Here is a tiny trained network, its code and every weight. The questions are about switching its units off for an input and a class, where a switched-off unit gives its printed mean instead of its output.

import numpy as np


def w(rows, s, z=0):
    codes = np.array(rows[::2]) - 128.0
    scale = np.full(codes.shape[1], s)
    scale[-1] = z or s
    return codes * scale


def f(y):
    return np.maximum(y, 0)


def log_softmax(a):
    a = a - a.max(-1, keepdims=True)
    return a - np.log(np.exp(a).sum(-1, keepdims=True))


def net(x, mask):
    res = np.array(x, float).reshape(1, 5) / 4 @ E
    y = f(res @ A[0][:, :-1].T + A[0][:, -1])
    res = res + np.where(mask, y, B[0][:, -1]) @ B[0][:, :-1]
    return log_softmax(res[-1] @ U[:, :-1].T + U[:, -1])


A, B = {}, {}
E = w([
[179,181,249,184,95,121,122,38,125,183,150],'x0',
[229,109,81,125,83,203,109,68,119,106,94],'x1',
[146,157,104,136,115,132,135,149,135,149,133],'x2',
[102,159,102,137,182,174,154,80,202,108,164],'x3',
[133,203,221,23,131,184,140,165,107,128,166],'x4',
],0.012)
A[0] = w([
[23,177,163,183,153,37,176,157,139,153,154,55],'n1',
[139,88,159,126,78,50,111,158,2,217,83,54],'n2',
[223,128,214,211,158,133,99,61,91,193,159,70],'n3',
[137,157,230,227,182,92,132,101,151,217,144,6],'n4',
[96,134,70,193,126,72,117,101,131,194,61,47],'n5',
[100,134,141,133,163,20,165,136,83,102,163,1],'n6',
[72,157,105,184,211,188,186,43,224,130,212,34],'n7',
[159,105,100,189,105,69,152,66,181,126,56,87],'n8',
[51,94,92,211,149,72,67,99,168,99,91,51],'n9',
],0.0074,0.0057)
B[0] = w([
[244,123,95,149,60,131,173,40,77,105,73,219],'n1',
[116,77,152,162,126,192,35,155,192,184,164,212],'n2',
[178,82,88,106,233,164,165,198,95,84,107,254],'n3',
[94,122,76,122,179,85,166,165,83,154,120,222],'n4',
[97,153,214,62,173,105,117,107,154,178,93,197],'n5',
[150,177,70,152,85,109,116,112,29,125,145,167],'n6',
[126,63,142,150,99,157,1,163,129,194,182,224],'n7',
[96,197,148,89,92,113,198,93,151,172,143,217],'n8',
[121,170,132,74,126,181,180,148,164,158,152,222],'n9',
],0.0099)
U = w([
[94,71,36,92,204,90,152,196,122,89,118,89],'0',
[126,207,241,9,104,137,144,121,138,153,163,89],'1',
[112,59,161,192,90,138,26,138,151,146,177,82],'2',
[222,137,93,153,48,161,131,17,102,77,96,110],'3',
[123,130,153,147,124,118,139,136,156,93,138,248],'4',
],0.011,0.017)

Each question gives the input, the list of numbers given to net, and the class t.
The units are the neurons (one row each of A and B). Each row of codes is followed by its name. A weight is (code - 128) times the scale printed after its matrix; where a second scale follows, it is the last column's (A, B and U).
mask holds one flag per neuron, in row order. A switched-off neuron (its flag False) gives its mean, the last column of its row in B, instead of its output. The means were averaged over made-up inputs and are rounded, as every weight is.
A unit's drop is (log p(t) with every unit on - log p(t) with that unit switched off) / (log p(t) with every unit on - log p(t) with every unit switched off).
The circuit of an input: a set's keep is (log p(t) with only the set's units on - log p(t) with every unit switched off) / (log p(t) with every unit on - log p(t) with every unit switched off). Starting from all 9 units, units are removed one at a time, each time the one whose removal leaves the highest keep (on an exact tie, the one counted first), for as long as the keep stays at least 0.8.
units of the circuit, in order: the units of the circuit, biggest drop first
k most important neurons: the k neurons with the biggest drops, biggest first
drop of u: that unit's drop, to one decimal
input [4,-6,4,-5,-6], class 1: 2 most important neurons : (n5; n9)
input [0,-7,-7,5,3], class 3: units of the circuit, in order : (n1)
input [7,1,-1,5,5], class 0: units of the circuit, in order : (n3; n4)
input [0,0,4,7,6], class 2: units of the circuit, in order : (n7; n8)
input [2,8,8,-8,-2], class 2: 2 most important neurons : (n2; n1)
input [-6,0,2,8,7], class 2: units of the circuit, in order : (n7; n3; n8)
input [-4,-6,3,-4,-6], class 1: units of the circuit, in order : (n5; n9; n3)
input [-6,-5,-3,0,-7], class 1: 3 most important neurons : (n9; n5; n3)
input [4,1,2,4,-1], class 0: 3 most important neurons : (n3; n2; n4)
input [2,-6,2,-2,-4], class 3: 2 most important neurons : (n1; n6)
input [8,-7,0,-1,7], class 0: units of the circuit, in order : (n4; n3)
input [-5,7,2,-8,4], class 2: 3 most important neurons : (n2; n1; n3)
input [-2,-5,-7,6,-8], class 1: units of the circuit, in order : (n9; n5)
input [-3,-1,8,-1,-5], class 4: units of the circuit, in order : (n3)
input [4,4,5,-5,-5], class 1: units of the circuit, in order : (n8; n5)
input [-6,-1,8,5,-6], class 4: units of the circuit, in order : (n3; n4)
input [-4,4,-8,1,4], class 4: 3 most important neurons : (n3; n1; n4)
input [5,-8,-2,-1,-8], class 1: 4 most important neurons : (n5; n9; n8; n4)
input [8,-4,0,3,-8], class 0: 2 most important neurons : (n4; n3)
input [7,5,1,-2,4], class 0: most important neuron : (n3)
input [7,-6,2,1,-8], class 1: 4 most important neurons : (n5; n8; n9; n1)
input [7,0,7,-7,2], class 0: 3 most important neurons : (n3; n4; n7)
input [0,6,3,7,3], class 2: 2 most important neurons : (n7; n1)
input [5,6,-4,-6,-4], class 2: 2 most important neurons : (n2; n1)
input [-2,-2,3,-5,-6], class 1: drop of n5 : 0.2
input [7,4,-1,-1,2], class 0: drop of n3 : 0.4
input [-2,5,-1,8,1], class 2: drop of n4 : 0.0
input [4,-3,1,-6,3], class 2: drop of n2 : 0.8
